Rows lie near named flat spaces through zero. A row that begins with a name and a colon came from that space; any other row is followed by the name of its block's space that it lies nearest.
zavu_kel: [-16  -8  13 -22   4 -18   3  45 -20 -26  -7  29  31  38   4  25  18 -31
 -25  16   1  -8  -6  -8  13  -2  19   1  -2 -10 -48   7]
zavu_kel: [-14  -9  -5 -28   7   3  -5  17 -12  -5 -50 -11 100  29 -53   4  64 -25
 -38  23   7  15 -67 -14  47  30  -6  66  50  25 -20  25]
lofer_loku: [ 45  39   5   5  -9 -17  -7 -13 -27  -1 -32 -23  24   4  52   3   3   4
   3  51  16 -13 -21   4   7 -38  18  13  -6 -37   6 -18]
gofik_biko: [-11   2 -12   1   3  13  12  -4  -1   5  -3   2   0  11 -11   2  21 -16
  -6  -9   0  21   7  -1   0  13 -17   6  15   8   3 -11]
fimap_saf: [-17  40   3  -4 -10  49  28 -31   2 -11 -20 -11 -13   1   3   1   3 -50
 -34   8  -7  -4  32  27 -24 -14 -51   9 -18  13  27  15]
lofer_loku: [ -9  -1  13  -8  -7  10  29 -21   1  -2   2 -19  21  -9  -1 -31 -18  -7
 -25  25   2 -50  -5  -1 -26 -23 -17  16 -19   7  13  37]
mamu_safol: [ -4 -18  42 -18 -24 -40  -4  18 -15 -12  13 -12  22  36  36  23 -41  30
 -33  11 -49   4  10  23 -19 -12  25 -13  -4  13 -22   2]
gofik_biko: [ 18  -3   5  -3  -5 -21   2   7 -26  27 -20   3  31  35  26   5  35   1
 -16  34  25 -24 -20 -15   2 -23  25  28  10  -7 -44 -17]
lofer_loku: [-22 -39   2 -16  24 -36  27  31   0 -21  50  16  29 -13 -32  -2   0  23
  -1 -20 -12  26 -47 -30   6   8  35 -14   4 -36  -7  -1]
gofik_biko: [  4 -15  45  -5 -35 -23 -18 -26  -7  39  17 -43   8   4  15   1 -50  79
 -33  -2 -48  -5  -6  28 -33 -17   9  20  -1  47  12   4]
lofer_loku: [ -4  -9  17   3 -24   1 -21   6  -5  18  -8   7 -22  27  23  -4 -27   1
  -5  11   1 -56  49  12 -18  -3 -11   1 -13  46 -26  18]
gofik_biko: [-23 -51   9  -9  -6  -8   8  12   3  22  10   6  28  14 -27 -39  -7   8
 -14  12  16 -77  -2 -25 -13   7  -3  26   1  46 -33  47]
mamu_safol: [-15  34  -1  -7  23  47  21 -23  14   3   1  17 -24 -43 -37  22  43 -28
 -27 -26  15  25 -33   2   0 -25  -7  14 -28 -31  10  -1]
lofer_loku: [ 60  34 -24  29   3 -12 -27 -24   6 -13 -16 -30 -16 -45  38 -23 -31  24
  68  22  17   3  -7   1  20  -8  10 -23  -4 -45  54 -17]
mamu_safol: [  0 -20  29  -7 -18  15 -32 -20  40  10 -27 -25   6  -4 -14   9 -21  19
 -26 -13 -37  -6   0  36  -2   8   2   8   1  54  -8  43]
gofik_biko: [-14 -14 -17  13  11  10   6   4  22  -1  31  23 -55  -6  -7   9  -3  -4
  24 -46  -9  37  38   2  -8  22  -5 -41   1  -2   2 -23]
mamu_safol: [ 32  17 -14  21  25   3  -2 -18  23   3  17  14 -52 -61  11   0   2  14
  42 -15  29   4 -21 -12   3 -31  34 -31 -35 -68  13 -21]
lofer_loku: [ 19  10  -3   8  10 -13 -20  -4  -2   1  18  -7  -4 -56 -15 -22 -24  42
  35   1  19 -17 -41 -19  15  -9  16   5 -17 -28  36   6]
mamu_safol: [ 29   5 -46  21  30  12  15  -7  14   9 -25  20  -9  -3   9  -6  67 -41
  36   8  56   8 -12 -29  22  -4  16  -8  13 -50 -24 -31]
mamu_safol: [ 15 -13  -3  24 -13  -5  25 -35  -5  66  20  -6 -45  28  44   0  15  27
  -4  -9   4   5  36   2 -48 -26   8  -6   7   8 -22 -55]
fimap_saf: [ 34 -24 -10  15  -6  -9 -34 -19  37  -2 -27 -39  20 -23  -1 -38 -34  29
  40  13  -4 -25  -9   5  19  23   5  -6  18  22  22  36]
zavu_kel: [-29   5  21 -24   2  20   6   9  -8   2  -9  16  22   4 -33  14  25 -22
 -48   2   6 -21 -25  -1   1 -12  -6  35 -14  14 -24  28]
fimap_saf: [  3 -21   6  -5   1  33   4 -39  65 -19 -37 -36  25 -27 -24 -23 -13 -20
 -17   2 -22 -20 -11  24  -1   6 -11  -3  -3  25  12  71]
lofer_loku: [ 11  40 -18   5   8  17 -16  20 -17 -16 -32  30 -17  12  16  21  32 -51
  17  15  36  -4  17  -3  26  -2  -7  -2  -7 -23 -16 -17]
zavu_kel: [-20   4 -15   1   1   8  45  -5 -28  14  18   5   5  16  -3 -24  18 -20
 -10  12  22 -16  12 -22 -23  -5 -30  18   5   0   8 -14]
fimap_saf: [ 18 -10   0   4  11  23  -3 -21  50   1 -33   4 -14  -6   6  19  29 -26
  -8 -10   0   8  -4  17   5 -12  24 -19  -7 -12 -34  13]
fimap_saf: [  4   1 -12   8   5   3  -8  -9   3  19   4  -4  -8 -10 -16   4  16  18
  11 -19   1  33 -13  -3   9  12   0   7  17   3  12 -21]
lofer_loku: [ -1  -8   1  -7   7 -14  19   9  -3 -18   9   1  20   0   5  -7  -2  -6
  -3  13   1  -7 -14 -11  -1  -9  13  -7  -5 -25  -4   6]
fimap_saf: [ -5 -12 -23   0  11  14  -3   7  20 -14 -26   3  17  13 -22   2  30 -33
   8  -9   1  27   2  -1  26  35 -11  -2  30  12  -8   6]
zavu_kel: [ -4 -16 -32   6   7 -30  26  21 -20 -25  22  -5  25  23   9 -24  -7  -4
  33   8  -3  29  13 -23   6  33 -11 -20  35 -16  22 -26]
zavu_kel: [  4 -10   0  -5   3  10 -13   4  15  -3 -30   4  20  -1 -13  -9  13 -20
  -3  15  19 -39 -13  -6  16   2   4  14  -2  12 -23  35]
mamu_safol: [-15 -53  19 -12   2 -16 -12  11  31   1  15  -2  19  -6 -32  -4 -18  32
 -10 -22 -26  -7 -21  -1   3  17  25  -4   6  27 -21  36]
mamu_safol: [  5   7  14  -3  -4 -28  -2  16 -29   6  23  11  -6   7  23  15  -9  25
  -2   6   0   0  -6  -6  -7 -22  24  -3 -12 -22 -11 -26]
gofik_biko: [-15  23  -1  -9  -3 -26  18  38 -56 -31  28  18   8  21  23  -2 -20 -14
   6  24   8 -10  19 -17  -4  -5 -13  -7 -10 -26  13 -20]
fimap_saf: [-28 -31  12 -22   4 -30   8  45 -16 -31  25  15  42  10 -22 -14 -22   1
  -7  10  -5 -30 -16 -24   8  13  10   1  -2   1 -14  32]
fimap_saf: [ -2   2   6   2  -8  -5   3  -7 -10   9  14 -10  -3  -6   3 -12 -20  19
  -1   3  -4 -12   4   0 -14  -6  -8   6  -6   8  16   0]
mamu_safol: [ -3  14 -10   5   9  -6  13   5 -14 -14  31   8 -19 -25   0 -13 -19   5
  23  -3  10   0   1 -15  -5  -5  -5 -15 -16 -31  30 -11]
gofik_biko: [ 10 -17  14  -8  -8  -7  18 -28  10  11 -14 -38  49   3   3 -19  -1  16
 -29  24 -14 -14 -32   5 -13 -16   8  22  10   8   1  23]
gofik_biko: [ 10  16  -5  10   1  25 -38  -8  14  25 -27  11 -33  -2 -10  32  32  -2
   5 -26   6  30   5  16  20  11   0   8   9  18 -14 -19]
mamu_safol: [-12  23  20 -23  -7   1 -37  30 -24 -22 -25   6  37   2 -26  20   0  -6
 -21  14  -3  -9 -28   6  34   9  -6  34  -2  17  -1  27]
gofik_biko: [  2   2  -8   4   2  15 -14   2   6  18 -26  14 -11  23  -2  25  40 -19
  -5 -12   7  22   9   7  13  10   1   7  17  14 -30 -18]
fimap_saf: [ -2 -40 -16  16  16  45  -8 -31  82   9 -11   3 -38 -50 -43 -35  -6 -13
  25 -33  14 -42  12   1  -1  18  -7 -21 -15  27  -4  60]
gofik_biko: [-33  -1 -13  -2  -7  13   8  14 -38  38   5  19   2  41 -26  -2  38 -12
 -16  -7  21  -2  19 -18  -4  24 -38  42  28  47 -14 -23]
fimap_saf: [ 13  13  -3   7  -6  -9 -13  -6 -14   8   1 -15   2  -8   6  -6 -12  24
  15   5   0   8  -6   0   5   2  -4   9   8   1  25 -14]
lofer_loku: [-30  39 -19   1   4  49   5  -8 -18  18  -5  16 -26  -2 -40  12  42 -32
 -12 -25  17  31  13   1   5  18 -54  32   9  24  24 -22]
zavu_kel: [  1  24  10   0   3  18  -6  -4 -18  35  -3  27 -26 -13  -4  11  30  -3
 -15   5  41 -39 -15 -12  -5 -37   7  30 -31  -9 -25  -7]
zavu_kel: [ 16   9  12   1  -1  15 -29  -9  16  16 -29   7 -13 -11   1  18  15  -1
  -8   1  13 -19 -12  11  10 -17  17  11 -15   5 -25  12]
lofer_loku: [ 19   3 -30  13  16   3  17 -22  28 -25  -4 -23   2 -19   4  -5   6  -8
  29 -12 -15  63  -6   6  11  18  -1 -32  23 -34  38 -19]
mamu_safol: [-20  -6  22 -28   0 -51 -15  64 -39 -55  32  14  45   1 -11   4 -46  20
   3  15 -18 -10 -27 -17  24  12  19  -5 -10 -19   7  20]
fimap_saf: [ -4   3  -7  -7   6  27  -5   6  30 -49 -36   1  17 -13 -15 -19 -12 -56
   7  18   8 -41  12   6  19  15 -21 -11 -13   6   5  63]
gofik_biko: [-17 -34   8 -18  -3  -4  44  -9  20 -31  -6 -30  60  18  -5 -28 -14 -22
 -34  22 -30 -14  -5   5 -17   6 -11  -2  12  13   2  47]
zavu_kel: [-21  -1  -1  -8   9  -3  10  15 -17  -4  29  12   7 -23 -32 -19  -8   8
   3  -3  15 -21 -21 -25   2   2  -8  15 -12  -6  17  12]
zavu_kel: [ 10   8  36 -21 -11  -6 -47 -14   2  17 -30 -38  55 -19 -37  27   6  56
 -39  -3 -34  35 -80  24  30   0  21  54  17  27  11  18]
zavu_kel: [-14  -2  -3  -8  14 -16  -7  31 -14 -19  27  19   5 -20 -27   0  -8  11
  16 -12   6   8 -23 -21  19  13   8  -3  -4 -19  11   0]
lofer_loku: [-28 -39   3 -18  14 -25  42  28   1 -28  36  15  30  15 -11  -5  -1  -9
 -16  -5 -15   7 -12 -20  -9   5  18 -20   3 -21 -21   8]
[ 27   0 -34  25  -1   5   4 -30  12  17 -19 -28  -3   6  17 -22  13   1
  33   4   7  25  15   1   2  18 -16  -5  35   4  24 -26]
zavu_kel
[ 10 -43  -5   9  -4 -30   9  12   0  32   2  13  -4  64  39  20  32   6
  -2  -5  -5  23  27  -4 -12   4  34 -19  32   7 -66 -45]
fimap_saf
[-11 -28   0   5   0  -4  21 -14  19   7  34  -9 -18  -7  -4 -12 -22  22
   2 -25 -25  17  15   3 -26   7  -2 -23   3   8  13  -3]
gofik_biko
[-29 -47  19  -8  -5 -15 -28  17  -3  45  38   9   3 -12 -58 -14 -14  66
  -6 -33  -3 -26 -27 -20   0  22   9  34   8  56 -13  19]
mamu_safol
[-22  -2  -7   1  -9   4  57 -23 -16  -6  36 -27  10  -6   1 -52 -37  -1
  -7  16  -7 -27  22 -10 -43  -5 -46   3  -5   7  52  13]
lofer_loku
[-18  20  50 -20  -8  22 -15  -6  -6  25   7  19 -22 -29 -20  26  -4  17
 -53  -7   4 -46 -27  12 -17 -49  12  34 -56  10 -22  29]
zavu_kel
[-34  -7   5  -6   0  15  32  -1   8 -19  34   8 -23  -9 -12 -11 -28 -16
 -13 -18 -17  -8  31   5 -29   1 -26 -21 -21   7  17  19]
zavu_kel
[ 14  39 -20  16   2  18 -31   1 -12   6 -15  12 -36 -16   1   6   9  -9
  35  -4  28   6  15   0  21   9 -18   3  -2  -4  21 -22]
lofer_loku
[  3 -31  -5  14 -12  18  13 -38  37  28 -10 -25 -12  13   8 -23  -6   1
  -5  -8 -14 -12  35  16 -29   8 -16  -8  15  43  -5  14]
fimap_saf
[ -1   7  -2  12  -3  -9  13 -20 -12  21  47 -13 -34 -24   3  -8 -27  48
  13 -24 -15  31   4   0 -25  -6  -7  -9  -4  -9  44 -35]
gofik_biko
[  4   5  24 -17 -11   5 -28   8  15 -34 -39 -12  30   3   2  12 -20 -17
 -20  20 -20 -20  -5  26  17   2   2   3  -9  17  -8  48]
gofik_biko
[ 32  11   5  -3  -9 -33 -31  11 -13 -29 -26 -30  50  -4  20  -9 -29  21
  20  39  -8  -6 -29   3  30   5  16   5  12 -12  21  13]
fimap_saf
[ 14  25  -9  19  -7   5 -12 -30 -15  40  14 -18 -31 -23   0  -4  -3  43
  18 -16   3  29  -4   3  -7  -3 -14  16   8   5  42 -40]
fimap_saf
[-15 -11  31 -18  -5 -30 -11  30   1 -42  31   5  -2   2   8  32 -49  23
 -11 -20 -55  37   6  22  -2   5  24 -39 -13 -10   3   4]
zavu_kel
[ -2  17  -8  -1  13  18  -5   3   7  -9 -10  15 -11 -14 -15  15  22 -21
   2 -11  11  17  -9   0  16   2  -1  -1  -6 -16   0  -3]
fimap_saf
[  1   1 -14   9   4  21 -24 -11  25  15 -17   0 -25   7 -18  35  33   0
   5 -44 -20  77   9  22  18  33  -5  -7  32  21  -1 -30]
lofer_loku
[  2   6 -14   0  11  17  -3  -3  29 -44 -13 -10   7 -32 -17 -18 -20 -26
  23   1  -4  -1   0   5  18  19 -16 -20  -5 -10  34  37]
mamu_safol
[ -7 -21 -22   4   0  -2  -9  10   7 -11  -8 -11  24   7 -24 -30  -8  -4
  26   1   1  -4   9 -10  18  45 -24   3  32  31  17  19]
fimap_saf
[ -2 -48 -10  -1  12 -23  29  30  15 -13   0  32   7  52  31   8  27 -39
   0   7   8 -11  26 -16  -6   0  35 -38   9 -20 -75  -7]
gofik_biko
[-11 -23   0 -10   1  14  -6  11  14   1 -36   9  33  24 -21  -6  29 -35
 -19  14  16 -38  -4  -6  15  14  -4  22  12  32 -42  39]
gofik_biko
[  0  13   5  -5  12 -25 -14  44 -31 -12  23  43 -16  -6   8  20   2   3
  16   3  27 -14 -13 -24  16 -17  31  -9 -26 -43 -24 -20]
fimap_saf
[  9 -20 -22  19   6   7  26 -24  21  22   6  -4 -21   6  13 -17  15  -5
  15  -9   9   5  21  -6 -19   1  -2 -17  12  -3  -6 -18]
mamu_safol

Rows lie near named flat spaces through zero. A row that begins with a name and a colon came from that space; any other row is followed by the name of its block's space that it lies nearest.
nin-vafal: [-15   5   0  -3  12  11   6   8  -7 -16 -13 -15   7  -2  -9 -21 -26 -24
  -6  -3  17 -28   6 -10   9  13  13 -15  11  -8   9 -21]
lerel-lome: [-11   6  15  -2   9 -14  19  12   9 -16   3 -16 -14   9 -13   8 -42 -22
  33  -9 -35   6  -4 -17  -7   4 -12 -13 -24   1 -24  13]
lerel-lome: [-16  -4   8  -6 -12 -28   7   3   7 -13  11  -9 -15   2  -3   5 -28 -10
  16  -4 -17  -3 -13  -6 -14  20 -10 -23 -23  -5   1  -4]
nez-kasav: [-15 -14 -31   4 -58 -25  -4 -55 -26  45  25  59 -16 -37  29  21  66  84
 -22  22 -11   5 -13  62 -37 -56 -28  34  35  10  16   6]
natof-dukis: [ 10 -10   4   0 -12  -7 -16  -6  -7  20   5   4  12  12   2   3  21   5
 -19   3  27   7  -4   0   0  17  17 -12  -4  -7   8 -12]
lerel-lome: [ -7 -17   2  16   2  15   4 -20   1   6  15   1  -6  -7  -8 -12 -14   2
  15  -3  16  -7 -11   1  19  -2   8   9  11  -4  -2 -23]
natof-dukis: [ 15  -3   6 -14 -18 -26 -27   3  11  13  -9   6  14  10   4   8  42  13
 -27   4  42  -4   5  18 -12  41   9  -4 -11 -19  25  -2]
natof-dukis: [ 12   8 -15 -10 -12  -6 -15   6   0  -1  -8  14   6  -9  20   5  40  21
 -29   9   0   3   6  15 -11  -4  -9   7   4   6  22  14]
natof-dukis: [  5  24  -9 -18  -1  -7   0   8   2   1 -32  17   8 -10   5  12  40  24
 -16   8  -1 -12  27  32 -23 -17 -17  31  18  -2   4  34]
lerel-lome: [-19  21  15 -24 -21 -51  14  23 -43  10  -5 -16   6  38  -1  25 -32 -34
 -15   2 -50  20   0 -33 -52   9   4 -79 -37   6 -26  14]
natof-dukis: [-14  -6  -4  12  -6  12  13 -20 -39  25  12   6   3   4  -1  -2 -12  -1
  -5   4 -10   8  -6 -11  -2 -33  14 -16  17  10 -19 -15]
nin-vafal: [ 21  11 -12  -2  12  20  -9  20  -4 -10  -8  -2  11   2  16  -3  16  -6
 -22   3 -12  15   7 -15   8 -12   1  -2   1  17   6  13]
nin-vafal: [ 35   8 -19   7  23  64 -29  16 -52  23 -22  -6  57  23  17 -29  40 -25
 -82  10  49  11  18 -37  34 -13  60 -30  36  16  17 -28]
nin-vafal: [-30  14  -2   0  15   7  33   3  -5 -24  -9  -9 -15 -15 -13  -8 -48 -15
  29  -5 -34 -22   6  -2  -4 -25 -17   6  12   4 -18   5]
nin-vafal: [ 39 -18   7  16  13  36 -32 -13   1  38  -3   7  32  18  -4  -8  52  10
 -25   2  73  13   7   1  37  13  42  24  18 -11   5 -18]
nez-kasav: [-16 -18  19  -3  -6 -26  -4   1  32 -23  11 -22 -14   1 -16 -11 -38 -20
  25 -11  28 -25 -16  -4   8  63   3 -20 -27 -26  19 -31]
nez-kasav: [-20  14  13 -17 -12 -29  12  -4 -21  22 -24   4   9  12 -16  14   3   2
  -5   4   9 -18  18  17 -34   3   4  -8   7 -17 -14   7]
nez-kasav: [ 32  -9 -10   9   0  19 -23   5  -4   8  17   3  11   9  21  -1  27   1
 -26   3   0  35 -11 -20  17  -3  13 -11  -9  18  10  -2]
nin-vafal: [ 51  -5   1  -4  17  15 -44  28  47 -19 -10 -10  18   8  12  -9  44  -4
 -24  -3  48   9   5  -5  33  53  12  15 -19  -8  38   3]
nez-kasav: [-52   6  25 -26 -61 -89  22 -38 -53  69 -11  25   0  23 -24  44  10  29
  -4  12   3 -17   9  43 -87   0   0 -31   2 -31 -31   5]
nin-vafal: [ -9  -5  -3  -5 -18  -9 -12  -3 -32  16   1  -3  17  12   5  -9   4 -10
 -38   6  25  -8  -4 -10  -9  18  26 -43   4  -5  17 -30]
lerel-lome: [ 10 -48 -24  43 -12  41 -16 -44   0  14  62  19 -16 -27  23 -22   8  29
   2   2  11  24 -43  -4  48 -27   9  16  17  20  20 -45]
lerel-lome: [ 27  14 -24 -17 -31 -29 -20  29 -23  -1  18   9   3  13  50  28  35   7
 -51  13 -71  59 -14 -26 -37 -18 -19 -53 -38  40  12  35]
nez-kasav: [-15  13   8 -10   4 -10  13   3  -7   2 -20  -3   3   4 -14   3 -10  -6
   6  -1   2 -18  15   8 -15   0  -1   1   6 -10 -12   7]
nez-kasav: [-15   7   7   3  -5 -11  26 -11 -26  21   6   6  -9   9  -8  20 -19   1
  21   1 -45  19  -1  -5 -23 -39  -9  -6  -1  11 -42  19]
lerel-lome: [  3 -13 -10   4 -12  -4 -10  -6  16 -11  18   6 -12 -15  13  -3   8  14
   0   1  -1   2 -15   7   6   7 -11   5  -6   3  21  -7]
nez-kasav: [-13  -3   9   5  16   3  15   6  22 -28   5 -18 -17  -6 -14 -10 -46 -20
  37 -11 -11 -12  -7 -10  14  12  -9   3 -11  -5  -7  -6]
natof-dukis: [ 14 -14  -7   0 -19  -9 -26  -1   1   5  17   3   5   3  18  -2  22   6
 -28   4  16  12 -16  -5   3  24   9 -23 -13   2  28 -17]
natof-dukis: [ 10   1 -27   2 -11  11 -10   1 -14  -3  12  14   0 -14  30  -2  24  16
 -30   9 -23  16  -8  -2  -1 -28  -9  -5   8  24  18   4]
lerel-lome: [  0  -8   3  15  14  25   7 -12   0   6   5   0  -1  -2 -10  -9 -10  -2
  16  -3   9   0  -1  -3  21 -14   8  18  14   0 -13  -9]
natof-dukis: [ 34  11  11  -9  20   6 -17  18  34  -1 -27   1  14   8  -6   9  41   8
   0  -2  29   3  23  15   9  19  -1  40  -4 -12   1  30]
nin-vafal: [  0  22 -14  -7  24  23   8  31  -2 -39 -18 -16   4  -8   8 -16 -22 -26
  -9  -2 -26  -9  11 -20   8 -11  -7  -9   4  15   6   9]
[ 25  10  -6  13  24  41   3   5 -20  17  -5   5  15  11   5   3  16  -3
  -8   2 -19  32  11 -19  16 -47  10  15  15  23 -28  20]
lerel-lome
[ 22 -23  18 -11 -19 -38 -43  14  48 -14  12 -16   2  15   4  -1  18  -7
 -12  -7  56  -2 -18  -1   8  97  12 -26 -48 -28  47 -23]
natof-dukis
[ -4   7   9   7  20  39   5 -20 -45  48 -36   6  40  17 -27 -14  19  -5
 -25   5  66 -25  33   8  12 -20  49  16  56 -18 -21 -21]
lerel-lome
[-25   9  -7 -13  -6 -10   5  13 -21 -20  -8 -16   5   0   2 -16 -30 -26
 -22   1  -2 -25   0 -15 -11  17   8 -46   0  -2  18 -23]
nin-vafal
[ 21  24   8   4  40  25  21  29   7 -14 -11 -12  -3  15  -6  15 -21 -23
  31  -8 -59  36  14 -30   8 -39 -15  17 -14  24 -48  49]
lerel-lome
[-21  10  -2  -5   6  -3  18   8   0 -23  -6  -9 -11 -10  -5  -6 -33 -13
  14  -3 -23 -17   2  -3  -6  -6 -13  -6   1   2  -3   2]
nin-vafal
[-26   5  -1  -6   2  -1   9   6 -15 -16 -10 -16   4  -2  -8 -19 -34 -25
  -8  -2  10 -31   3 -10  -2  15  11 -29   8  -8  10 -25]
nin-vafal
[ 50  -2  -2  19  43  51 -13  22  39 -23   6 -10   1   1   8  -7  10 -10
  17  -9 -10  36   0 -25  50 -10  -2  37 -11  20  -7  22]
natof-dukis
[  1 -12 -20  24  25  42  11  -2  42 -50  25  -3 -33 -43  10 -24 -33   4
  43  -9 -32  -3 -19  -3  44 -26 -31  44   7  20  10  -2]
nez-kasav
[-24  11  -5 -17  -9 -29  10  12  18 -36  -7  -5 -19 -20   2  -1 -21   0
  11  -1 -21 -28   0  15 -20  16 -29  -4 -10  -6  18   7]
natof-dukis
[  8  -7 -15  -2  15  23 -23  11  51 -49 -12  -7  -2 -35   6 -36  11   4
  -7  -4  54 -46   3  21  37  43  -5  33  14 -17  59 -24]
nez-kasav
[-31 -16  17   9 -15 -21  22 -37  -2  26  14  10 -18  -4 -25   9 -21  17
  41  -3   7 -14  -8  24 -12  -6  -5  17   8 -18 -24 -11]
nin-vafal
[ -1  15  -5   4  23  20  21   9  10 -20  -7  -1 -12 -13  -2   1 -18  -2
  27  -3 -40   4   9  -2   6 -36 -22  29   7  15 -21  27]
nin-vafal
[ -2   0  -5  16   9  16  21  -7  -9   1  19   5 -17  -5   4   8 -22   2
  27  -2 -55  28 -10 -14   4 -49 -16  10   0  25 -32  17]
nez-kasav
[ 47 -21  19  33  40  55 -14  -1  12  22  16 -14  17  31 -13  -6   2 -22
  18 -11  26  44  -6 -40  58  -1  37  17  -8   7 -31  -7]
natof-dukis
[-15   7  27  12  30  12  39   4 -22   8   1 -24  -4  29 -32   6 -69 -44
  47 -13 -40  17   2 -41   4 -25  11 -19 -11   6 -66   7]
lerel-lome
[ -8   6   3   1  27  24   7  12  11 -26 -19 -19   5  -6 -15 -25 -28 -25
   9  -7  23 -32  11  -7  23  15  10   7  13 -11   6 -16]
nin-vafal
[ 18  -6   0   2   1   4 -15   5  12  -2   5  -1   4   4   7  -1  15   1
  -8  -1  11  10  -4  -5  10  14   4   0  -9   1  11  -1]
natof-dukis
[ 10 -10   3   4 -14  -9  -9  -5 -15  22  18   3   4  17   8  11  10   1
 -11   2  -8  29 -13 -14  -6   0  10 -24 -15   8  -7  -2]
nez-kasav
